Here is a tiny trained network, its code and every weight. The questions are about switching its units off for an input and a class, where a switched-off unit gives its printed mean instead of its output.

import numpy as np


def w(rows, s, z=0):
    codes = np.array(rows[::2]) - 128.0
    scale = np.full(codes.shape[1], s)
    scale[-1] = z or s
    return codes * scale


def f(y):
    return np.maximum(y, 0)


def log_softmax(a):
    a = a - a.max(-1, keepdims=True)
    return a - np.log(np.exp(a).sum(-1, keepdims=True))


def net(x, mask):
    res = np.array(x, float).reshape(1, 7) / 4 @ E
    y = f(res @ A[0][:, :-1].T + A[0][:, -1])
    res = res + np.where(mask, y, B[0][:, -1]) @ B[0][:, :-1]
    return log_softmax(res[-1] @ U[:, :-1].T + U[:, -1])


A, B = {}, {}
E = w([
[124,167,148,95,153,220,2,89,166,17,88,40],'x0',
[131,121,140,111,130,129,134,126,136,130,114,137],'x1',
[200,103,158,142,248,144,141,98,196,240,207,37],'x2',
[121,37,15,169,100,132,229,110,212,87,58,54],'x3',
[112,2,196,223,78,87,18,68,115,164,105,113],'x4',
[238,118,30,156,109,204,51,182,98,219,68,175],'x5',
[138,212,173,248,177,56,97,230,236,100,57,163],'x6',
],0.0056)
A[0] = w([
[105,72,38,161,119,123,205,107,170,97,66,73,91],'n0',
[68,142,107,126,52,128,135,153,81,44,79,226,74],'n1',
[138,186,146,206,145,96,107,198,211,97,53,163,14],'n2',
[203,112,147,156,238,128,129,84,157,202,183,55,30],'n3',
[132,60,54,183,116,119,184,81,209,87,87,97,92],'n4',
[137,71,78,50,84,226,149,51,40,135,169,82,22],'n5',
[132,207,62,53,184,156,213,174,137,110,150,154,107],'n6',
[217,108,167,133,230,161,129,105,190,186,194,43,52],'n7',
[151,121,130,127,225,104,173,127,158,211,181,96,136],'n8',
[137,136,203,137,150,128,43,121,65,160,167,186,108],'n9',
[157,158,153,204,169,80,130,187,177,114,74,135,7],'n10',
[229,105,63,143,113,197,69,173,119,185,69,170,43],'n11',
[128,94,95,151,87,9,251,173,80,208,154,217,164],'n12',
[131,178,140,209,171,91,93,179,224,113,67,151,48],'n13',
[132,210,118,159,177,115,159,207,179,107,97,152,116],'n14',
[135,58,69,29,84,193,140,37,39,123,182,110,1],'n15',
[87,123,162,137,121,41,218,116,116,146,168,150,137],'n16',
[22,119,200,113,165,78,170,89,146,62,183,95,52],'n17',
[162,229,64,56,191,171,213,178,109,91,156,145,126],'n18',
[42,78,208,164,125,71,123,55,144,102,156,109,95],'n19',
[217,102,80,168,101,188,71,135,103,190,95,176,97],'n20',
[126,192,213,102,171,129,63,122,64,133,200,204,81],'n21',
[68,151,189,117,149,77,177,93,129,70,166,87,42],'n22',
[65,153,97,108,64,108,117,140,67,80,54,173,29],'n23',
[88,140,110,123,12,96,115,166,68,37,61,198,65],'n24',
[92,163,146,104,162,217,43,82,155,39,96,50,68],'n25',
[127,199,210,99,164,117,55,120,78,134,173,171,90],'n26',
[139,185,217,77,139,100,77,150,94,167,162,174,85],'n27',
[150,171,143,191,167,115,84,188,199,81,85,121,6],'n28',
[131,76,38,142,111,137,166,99,214,85,76,62,91],'n29',
[226,133,39,166,111,213,58,173,90,185,81,161,86],'n30',
[44,142,212,104,138,53,159,79,146,51,180,100,66],'n31',
[163,109,139,133,248,139,131,108,186,192,192,81,28],'n32',
[105,15,176,204,75,47,87,118,113,189,149,159,167],'n33',
[157,146,139,93,144,219,42,79,157,17,96,53,48],'n34',
[31,134,186,114,148,74,173,70,151,58,180,110,23],'n35',
[114,16,184,205,77,99,8,60,109,175,97,110,147],'n36',
[156,113,173,236,142,41,76,160,177,99,81,138,62],'n37',
[127,62,55,165,106,144,191,131,209,104,50,62,53],'n38',
[131,92,113,149,90,41,253,170,80,222,169,218,133],'n39',
[108,159,131,86,151,210,53,103,159,50,87,36,77],'n40',
[104,42,101,72,82,207,134,50,44,144,179,98,48],'n41',
[51,159,186,112,128,72,164,97,143,92,184,92,80],'n42',
[166,200,171,109,144,129,82,141,68,170,166,208,115],'n43',
[129,63,53,150,87,129,192,132,203,100,80,64,85],'n44',
[228,114,61,148,121,227,67,174,81,179,89,178,63],'n45',
[58,135,103,113,31,129,114,140,73,59,74,197,48],'n46',
[147,237,71,40,175,172,217,192,157,122,174,149,134],'n47',
],0.0049,0.0013)
B[0] = w([
[131,83,181,105,159,153,112,206,63,110,194,149,206],'n0',
[165,159,188,193,46,191,158,97,187,113,158,141,212],'n1',
[92,178,174,108,136,83,157,81,106,198,160,164,210],'n2',
[151,152,164,191,43,181,165,107,188,113,138,129,220],'n3',
[124,65,165,97,136,164,108,206,67,116,177,125,205],'n4',
[63,191,187,90,166,43,166,56,103,221,171,157,230],'n5',
[34,88,80,83,107,157,39,133,191,146,90,115,203],'n6',
[168,166,174,210,37,191,176,99,205,91,157,132,225],'n7',
[168,150,154,188,59,188,120,89,190,92,142,140,210],'n8',
[99,83,134,95,122,163,129,202,88,117,148,113,212],'n9',
[97,148,168,94,135,92,144,91,111,186,155,157,190],'n10',
[161,150,100,118,129,79,208,161,104,116,82,54,207],'n11',
[202,124,90,178,209,136,17,69,119,78,115,225,252],'n12',
[82,172,186,91,148,65,171,59,86,218,176,158,209],'n13',
[36,141,153,61,135,101,131,86,135,201,147,152,193],'n14',
[66,186,191,96,146,56,169,55,110,218,166,157,233],'n15',
[191,143,78,156,177,110,107,103,112,77,96,130,204],'n16',
[172,154,88,123,131,86,189,150,107,120,65,66,213],'n17',
[28,81,76,73,112,147,72,130,197,132,84,113,212],'n18',
[125,129,78,107,121,105,151,153,158,121,64,63,210],'n19',
[156,162,76,116,149,91,195,153,134,110,69,44,206],'n20',
[126,69,146,84,136,174,133,202,63,121,171,116,225],'n21',
[170,143,90,110,132,92,188,156,115,125,69,62,194],'n22',
[156,155,167,185,49,170,163,102,172,118,153,133,193],'n23',
[170,164,185,188,45,203,179,90,189,117,163,130,221],'n24',
[197,127,86,172,204,113,49,79,116,83,128,186,204],'n25',
[130,66,149,95,139,161,120,197,53,111,164,122,216],'n26',
[138,65,155,110,142,153,126,207,81,104,178,117,208],'n27',
[111,154,161,112,157,79,134,85,98,187,152,161,192],'n28',
[137,83,168,106,146,158,107,189,61,128,190,136,202],'n29',
[167,165,100,108,127,66,209,154,100,114,70,57,219],'n30',
[159,155,89,115,136,100,184,159,117,107,86,77,218],'n31',
[174,165,178,197,30,210,183,102,202,104,156,123,208],'n32',
[55,89,59,101,124,159,56,123,203,109,83,134,236],'n33',
[200,134,90,165,197,109,56,69,114,95,124,199,206],'n34',
[172,152,78,124,133,79,202,160,109,108,88,59,206],'n35',
[1,71,50,68,91,176,64,141,235,119,54,89,253],'n36',
[37,136,148,78,137,80,129,79,132,208,144,145,211],'n37',
[127,83,178,90,143,162,132,208,52,118,182,140,205],'n38',
[189,127,79,181,217,124,40,55,115,74,129,201,247],'n39',
[185,124,86,168,195,118,51,80,111,103,130,201,198],'n40',
[65,179,176,96,146,63,145,70,118,207,154,151,230],'n41',
[155,137,86,114,139,92,181,152,115,108,88,76,199],'n42',
[142,72,134,106,133,149,130,185,84,97,148,116,210],'n43',
[126,72,183,87,145,150,118,221,53,123,200,137,204],'n44',
[176,168,94,130,133,65,226,159,103,116,66,49,214],'n45',
[167,170,184,200,51,190,178,95,188,117,165,131,208],'n46',
[20,76,75,94,93,159,65,126,203,137,75,109,218],'n47',
],0.005,0.0067)
U = w([
[71,173,197,108,148,51,165,66,102,229,173,154,34],'0',
[184,156,191,201,14,219,175,106,182,99,157,127,79],'1',
[188,150,80,124,143,65,207,181,99,107,35,50,83],'2',
[131,55,182,106,151,182,116,254,54,108,204,134,115],'3',
[205,125,82,172,216,123,45,66,118,81,116,196,201],'4',
[15,87,74,99,94,162,76,136,198,138,60,107,255],'5',
],0.0092,0.00092)

Each question gives the input, the list of numbers given to net, and the class t.
The units are the neurons (one row each of A and B). Each row of codes is followed by its name. A weight is (code - 128) times the scale printed after its matrix; where a second scale follows, it is the last column's (A, B and U).
mask holds one flag per neuron, in row order. A switched-off neuron (its flag False) gives its mean, the last column of its row in B, instead of its output. The means were averaged over made-up inputs and are rounded, as every weight is.
A unit's drop is (log p(t) with every unit on - log p(t) with that unit switched off) / (log p(t) with every unit on - log p(t) with every unit switched off).
The circuit of an input: a set's keep is (log p(t) with only the set's units on - log p(t) with every unit switched off) / (log p(t) with every unit on - log p(t) with every unit switched off). Starting from the 12 units with the biggest drops (on a tie, the unit counted first), units are removed one at a time, each time the one whose removal leaves the highest keep (on an exact tie, the one counted first), for as long as the keep stays at least 0.8.
units of the circuit, in order: the units of the circuit, biggest drop first
top k neurons: the k neurons with the biggest drops, biggest first
drop when u is switched off: that unit's drop, to one decimal
input [-7,0,0,-5,4,6,-4], class 4: units of the circuit, in order	n39
input [-7,-2,-3,-6,-1,-4,4], class 4: top 2 neurons	n12, n39
input [6,-6,7,2,-5,-4,2], class 1: top 2 neurons	n7, n32
input [-5,3,-8,8,6,4,6], class 1: top 4 neurons	n24, n1, n46, n23
input [5,-2,-8,1,0,8,7], class 1: top 4 neurons	n24, n1, n46, n23
input [-8,-7,-5,-3,7,-3,-4], class 4: units of the circuit, in order	n12, n39
input [3,-6,2,-7,8,6,8], class 0: top 2 neurons	n13, n37
input [4,6,7,-1,-5,0,5], class 1: top 2 neurons	n7, n32
input [-1,-7,3,-6,8,-6,-4], class 5: top 2 neurons	n36, n33
input [-2,8,-7,-6,-8,-2,-4], class 5: top 2 neurons	n18, n47
input [-7,-7,-5,-7,-8,1,-1], class 5: top 2 neurons	n47, n18
input [6,-4,5,1,2,-6,-1], class 2: units of the circuit, in order	n17, n35
input [0,6,-7,1,-1,7,6], class 1: top 4 neurons	n24, n1, n46, n23
input [3,7,-1,-6,5,5,-6], class 0: units of the circuit, in order	n15
input [3,4,-6,-2,-6,-6,-1], class 1: top 3 neurons	n1, n24, n46
input [-7,-4,1,5,8,-6,5], class 5: top 2 neurons	n33, n36
input [-4,-8,-6,-6,-1,4,-3], class 1: top 4 neurons	n24, n46, n1, n23
input [-2,5,0,-5,3,7,-6], class 2: top 3 neurons	n45, n20, n30
input [8,-3,-2,3,3,-3,-6], class 4: top 3 neurons	n25, n34, n40
input [7,-5,-6,6,0,-6,3], class 4: units of the circuit, in order	n25
input [2,0,3,6,3,7,7], class 0: drop when n37 is switched off	0.2
input [-1,4,-8,-5,-7,-7,-7], class 1: drop when n10 is switched off	0.1
input [-8,-1,6,-2,-1,8,5], class 2: drop when n20 is switched off	1.0
input [-3,4,3,7,4,-6,-5], class 3: drop when n44 is switched off	0.4
